Each row is followed by its class number.
[  3  -6  -4   0  16  -7   5  17  13  23  21  21  26  31 -15  -5  30   5
  -8  -6 -18   0 -17 -19  -2 -18  14  13  11  -3  23  -9] : 8
[-10  -9  17  13  12 -12 -18   1  19  21 -11  -4  12  42 -20 -10  23  -5
  20  -4 -11  14 -18 -59  11 -13 -41 -18  19  20 -25  -6] : 0
[  5 -11  21  -4  26  -2 -31  10  26  33 -22  21  14  56 -27   7  45   0
  24  -4 -28   1   9 -72  13 -46  -7  26  27   4   5 -18] : 8
[ -9  -6  14 -16   3  33  38 -10  -3  -1  23  -4  10  34 -11 -36 -15  12
 -29  -2  -3   4 -21  65 -24  29   7 -11 -12  -2  -3  17] : 2
[  4  28 -10   2 -33  66   1  40   4  -3  62   9  41  31 -29  14   7  -5
 -53 -51   4 -18 -39  78 -11  -9  57  55 -37 -17   1  -1] : 6
[ -5   2   0  20  13 -24 -14 -12  -4  14 -37 -15 -12   7  -2  -3  14   7
  27  16  -2  17   4 -53   4 -25 -27 -35  11  19 -18 -24] : 1
[  6  22  10   6   5  19   5  -2  11  11 -20  -6   6  45 -36  -5  30 -11
  12  -1 -24   3   9 -20   2 -33  13  11 -17   3   5 -14] : 8
[  9  -9  -2  12  15 -32   5  -8  11  23  -3  -4   0  19  -8 -18  33 -11
  23  16 -17   5  -3 -48   6  -4 -24  -8   3  15   7  -8] : 8
[  2 -11  12 -15 -12  56  11  34  19   6  58  24  50  40 -22  -5   2   4
 -13 -17 -16 -22 -33  30 -22 -14  35  51  18 -21  -9  12] : 10
[  4  36  -4   0  -9  38  52   5   5   1  28  -9  16  38 -34 -19   1  -8
 -22   0 -14  -3 -28  44 -22  16  39 -11 -27  -2   7   2] : 10
[-19  25   5  29 -31  31  18 -25 -12 -12 -13 -49 -18   2 -15 -18 -14 -14
  -6   6   9  16  -6  23  -4   6 -13 -37 -51   8 -31  -4] : 7
[   0  -31   11    1   47  -79  -28  -32    6   26  -48   10  -28    1
   22  -17   30    3   47   45   -8   14   14 -114   15    9  -54  -61
   50   31    2  -16] : 3
[  5 -39  -5  -8 -20   4 -57  35 -17  -4  36  17  19 -31  30  28 -16  19
 -17 -50  16 -21   4  25  13 -29 -22  82  15  -8 -38  -5] : 2
[  0  -8  -5  24  -9 -19 -20 -32   2   8 -23 -31 -26 -14   6   8  12 -25
  29  22  11   3  10 -32  14  -6 -27 -18 -15  20 -34   5] : 6
[ -4  -4 -15  30  -1  -1   3  -7  11  18  -4 -21   1  -3  -3   1  24 -28
  19  13  -2   1  -1 -27   2 -12 -16  -3 -18  16 -28   4] : 1
[  2  33  -9  15 -33  -4  23 -36 -39 -43 -34 -27 -27 -45  15 -15 -36  23
  17  23  12   5  28  16 -15  -2   1 -49  -5   1 -15 -14] : 4
[-36 -43  31   3   8  27 -38  16  30  16  27   1  17  68 -18 -36   2   8
 -15 -31   8  12 -46  -2   9   8 -50   5   3  10 -35  14] : 9
[ -9  16  31 -27  -4  73  22   1 -12 -15  16 -14  12  50 -23 -11 -18 -25
 -17 -15  -8   1 -24  55 -18  47  11  26 -47   1 -21  16] : 11
[ -8  10  34 -33   8  74  36   5  11  -5  16   8  30  59 -44 -26 -11  15
 -30 -14 -21   3 -18  55 -18   8  18  11  -9  -9   3  14] : 4
[-11  -4   9   4 -20  23  19 -19 -12 -16   3  -9   3 -11   6 -18 -16  -1
   7  12   0  -5  -4  25 -16  17   6 -10  -7  -1 -25  13] : 3
[ 12  59 -13   8 -35  24  20 -26 -33 -40 -42 -37 -30 -38  -3   7 -31  -2
   3   1   6  -2  45  49  -2  -6  19 -11 -48  -1 -11 -13] : 4
[ -9 -25   5  -3 -13  35   5   1   2 -11  28   4  20 -16   5  -8 -29  14
  -5  -8  -1 -10  -4  54 -15   5  11  27   7 -16 -24  17] : 5
[  3 -13   0  -6  14 -13 -16  17  23  26  20  30  24  33 -10  -6  17   7
   3 -12 -21  -6 -14 -40  -3 -26   2  11  32   2  12  -9] : 9
[ -6  23   9  -5 -13  59  13   1  -2 -21  -1 -16   3   6 -22  -2 -26   2
 -23 -26   0  -3   2  79  -9   9  30  22 -38 -11 -17   3] : 5
[ 23  -9  -3 -10   2 -28  -4  -5  -3   5 -13  30  19 -28  14  20   0  14
  51  22 -30 -15  34 -59 -11 -46  16  11  70  -9   1 -12] : 0
[ 12 -46  -7  -9 -10 -39 -53  -4 -26 -20   0  21 -10 -58  47   8 -35  47
  19  -2  27 -15  35  19   9  10 -23  28  53 -11   5 -11] : 6
[-10  36   8   7 -24  63  11   2  11 -10   6 -25   3  41 -37 -14  -6 -24
 -18 -32  -4  -2 -13  51  -3  -2  17  18 -59   1 -27   6] : 9
[ 14  13   5 -20  -7  -9  19 -37 -35 -45 -42   9 -23 -25  19  -1 -42  27
  39  32  -7 -12  52  15 -29  10  34 -18  28  -6   9 -13] : 9
[ -7 -20  31 -31   2  40 -28   6  -6  -7  -8  12   7  26  -3  -3 -22  30
 -13 -25   2  -3  13  43  -4 -11  -5  37  17 -12 -18   2] : 2
[  7  11  -8   5 -28  34  10  21   4   4  46  -1  30  18 -23  -1   4  -9
 -25 -25  -2 -12 -27  48  -9  -1  27  35 -24  -8   6   3] : 6
[ -7  -7  18 -12  -1  12  47 -22 -13 -13  12  -5   5  12   0 -60 -23  17
   1  20  -7   5 -16  45 -25  55  -7 -33   0  -1  12  14] : 3
[  7  -2 -12   6   3 -26 -14   0 -12   0  -8  13  -3 -17  13  11   8  17
   7  -1  -1  -3  16 -17   6 -16   4   6  17  -3   5 -22] : 8
[  8  31 -25  27   1 -16  33 -16 -10   9 -19 -29 -18 -10  -6 -10  13 -15
  12  21  -3  10   6  -8  -4   3   2 -39 -31  18   5 -16] : 1
[-17 -30   4  10 -15  42 -20   8  11 -10  36 -12  13  -7   4  -3 -18  -5
 -19 -30  14  -8 -19  60   3  19 -13  38 -25  -5 -51  21] : 5
[ 13  14   4   4  12 -13 -43  11  18  22 -32   5  -1  26 -18  25  24  -9
  28  -5 -16  -6  21 -66  18 -49  -6  23  15   9 -12 -25] : 10
[  4  -2 -16  13 -25  29  -8  40   2   1  57   9  34   7  -8   6  10  -4
 -26 -43  -4 -17 -19  40   0 -12  21  67 -26 -15  -1  -6] : 8
[ 17  11  -9  20   5 -40 -57  -2  -1  15 -53  -3 -21 -10   7  37  32 -11
  44   2 -11  -1  47 -84  28 -62 -12  20   7   8  -8 -37] : 8
[ -1 -17  -2  14  20 -43 -15 -19  -1  11 -22  -6 -23   1  10  -7  21   4
  18  15   4  12  11 -40  18  11 -36 -23   6  16  -1 -13] : 8
[-10  -1 -10  22   4  -9 -26   9  16  10   8 -18  -7   8  -2   1  19 -24
 -18 -22  14   6 -15 -17  26  14 -46   3 -38  23 -21   1] : 4
[-16  13  21   2 -15  61   9 -11   4  -6  -4 -32  -4  35 -29 -19 -10 -16
 -19 -13   2   9  -4  56   2  23 -11   4 -54   0 -19   9] : 7
[  1  24  14 -13 -21   5  40 -34 -40 -46 -27  -1  -9 -31  14 -36 -45  38
  21  33   0   0  14  39 -38  19  38 -53  25 -13  13 -13] : 3
[ 13  11  -9   5   0 -21 -46  -5 -10  -9 -44   0 -22 -39  19  29 -13  12
  28  -4  -3  -7  49 -25  13 -36   1  19  12  -5 -11 -28] : 5
[  6  24 -14  19 -28   9  29 -10  -9   3  14 -34  -2  -8  -6 -12  -2 -29
  -9  -6  -4  -2  -8  31 -10   2   0   1 -47  10 -24   2] : 2
[-11   2  11  -8 -18  33  10  -5 -20 -32   8   0   9  -8   3 -22 -40  40
 -18  -9  10   3  -4  54 -18   9   2 -13  10 -12 -13  -1] : 4
[-20  -5  18   5  11  32  18   2   5   5   7 -14  16  44 -26 -35   0  11
 -11  -6   4  17 -36  27 -11  14 -15 -19 -11  10 -16   1] : 1
[  6  -7   3  -9   1  10  -1  14   8  19  30   9  26  31 -12 -20   8  -9
  -2 -12 -13  -4 -18  -4  -5   9 -12  24   7  -2  16   6] : 11
[ 12  -4   4  -4 -11 -26 -20 -23 -32 -24 -33  14  -9 -33  19   2 -30  55
  32  25   6  -2  35 -11 -16 -32  19 -28  63 -13  13 -28] : 6
[  4 -10  31 -19  32 -19   6 -36   3   6 -56  -1 -20  25  -6 -26  -5  19
  47  33 -19  16  33 -40   3  12 -37 -41  42  11   3  -1] : 0
[ 17   2  20 -36  23 -16 -26  -2  -9   2 -34  25   5  18   4  21  -1  -3
  40  14 -24  -8  23 -65  -5 -14   2  28  37   1  12 -18] : 11
[ 12  39  -5   6 -17  20 -16  11   1  -2 -21  -6  -4   9 -18  22   4 -10
  10 -12  -7 -12  22  -8   6 -37  23  28 -13  -5 -10 -20] : 10
[ 16   8 -17  14  10 -35  16  -4   5  25 -12  -1   5   1  -3 -10  25  -6
  29  21 -19   1   3 -50  -7 -15  -9 -15  15  15  10 -17] : 1
[  1  36   2   3 -17  37  21 -20 -22 -37 -17 -34 -23 -16   1   4 -35 -19
   4  -1  -2  -3  12  57 -14  32  21   4 -61   2 -37  -3] : 5
[  6  -5   1 -23   2  -5  20  -8 -16 -15   3  18   0 -12  12 -17 -31  39
   3  18   0  -6   9  31 -19  23  14 -14  40 -13  14  -5] : 10
[ -3   7 -21  42 -22  -5 -21 -12   5   2  -9 -40 -20 -35   8  20   6 -40
  17  -1   6  -2  10 -15  14 -14 -17   5 -46  14 -49  -1] : 5
[ -6  -9   2   0 -17  25 -14  16  -1  -7  23  19  35  -4   5   8  -5  -1
  -3 -15  -7 -19  -7  13 -12 -17  24  41   7 -11 -16   5] : 3
[ -2   5  -6   0 -10  24 -15  32  11   6  32   6  18  20 -12   5   1  -3
 -23 -30   3 -11 -21  24   4   0   6  36 -12  -6 -11  -4] : 10
[-15 -12   2   9 -35  47   2 -11 -13 -35  23 -31 -12 -25  12 -10 -40  -2
 -12 -13  30 -10  -5  88  -1  44 -14  18 -35  -3 -63  22] : 10
[-19 -39  58 -37  42  36  -1 -16  22  15   2   0   3  92 -28 -32   4  -5
  -1  11  -9  16 -38  12  -3  63 -36  -3  -8  20 -20  25] : 6
[  9  52  -9  18 -17  39   3  20   9   0   3 -22  12  25 -34  32  17 -55
  -3 -27 -23 -12 -10  -2  -4 -23  39  45 -71   6 -28 -15] : 5
[-26 -35  28  -1   3   7 -41 -16 -11  -6 -15 -19 -17  18   8 -31 -20  16
   6  -7  27  20  -8   3  12  34 -66 -22  11  11 -31   6] : 11
[  3  25  -6  25 -11 -15 -10  -8  -4  16 -20 -20  -4  16 -11   3  20 -13
  13   3 -11   8   0 -54  -4 -59  -6 -22  -8  14 -26 -24] : 2
[ -8  -2  27 -29  -7  89  -9  45  15 -12  46  16  44  67 -38  -1  -3   5
 -43 -65  -5 -10 -31  87   0  19  14  73 -22 -12 -16  15] : 0
[  1  27 -19  31 -24   0 -35  25   2   3   3  -7  14   1  -9  23  15 -11
  -4 -25  -3  -4   0 -41  10 -60  -3  18 -19   3 -15 -25] : 4
[  2  23   3 -10 -22  28  18   8 -21 -30   8  11  24 -12  -5  -4 -34  35
 -12  -9  -5  -6   2  38 -25 -22  32   6  14 -17   7 -13] : 4
[ -1 -11   4 -14  14  -7  20 -18  -9 -12  -5   6  -7 -17  12 -25 -30  33
   1  16  -1   5   6  34 -15  26   5 -26  21  -7  14   0] : 5
[  2  35 -16  14 -30  55  46  25  24  16  69  -4  48  48 -46 -16  16 -31
 -33 -34 -27 -13 -49  43 -22 -17  44  30 -49  -3  -4  11] : 9
[ 14  -5  -2 -12  21 -53   7 -25  -1  10 -28  27  -5  -7  12 -18  -8  30
  43  36 -25   0  28 -62 -15 -24   4 -37  64   2  26 -19] : 9
[ 13 -34  10 -21  18 -43   6 -22  -3  13 -12  19   3  -3  16 -27  -7  27
  33  32 -18  -2  21 -31 -17  -6 -22 -12  60   2  16  -1] : 2
[-11 -21  -6  16  20 -27 -16 -17  -5   9 -25 -22 -30 -14  19 -12   1   4
  10  10  21  16   7  -7  18  31 -53 -28  -8  23 -20  -3] : 1
[  7  -7  12 -22  10  18 -29  22  -3 -12   2  26  18   3   9  27 -20  10
   7 -17 -16 -17  12   6  -9 -11  27  57  11 -15  -9 -12] : 5
[  2  -4   8  -5  -1   2  28 -16   6   1   7 -14  -4  24 -11 -41  -8   3
  10  15  -3   2 -14  22  -8  41 -23 -21   1   8  -6  10] : 10
[ 17  28   7  -7   1 -16   7 -37  -6  -6 -55  -5 -25   3  -8 -16  -9  10
  49  29 -25   1  46 -38  -9 -31   8 -32  21   4   5 -20] : 9
[  1   3   1   0   6   7  35   2  21  20  30  -4  24  38 -26 -30  19 -14
 -13   2 -19   4 -31  -4  -7  17 -18  -7 -15  13   9  13] : 4
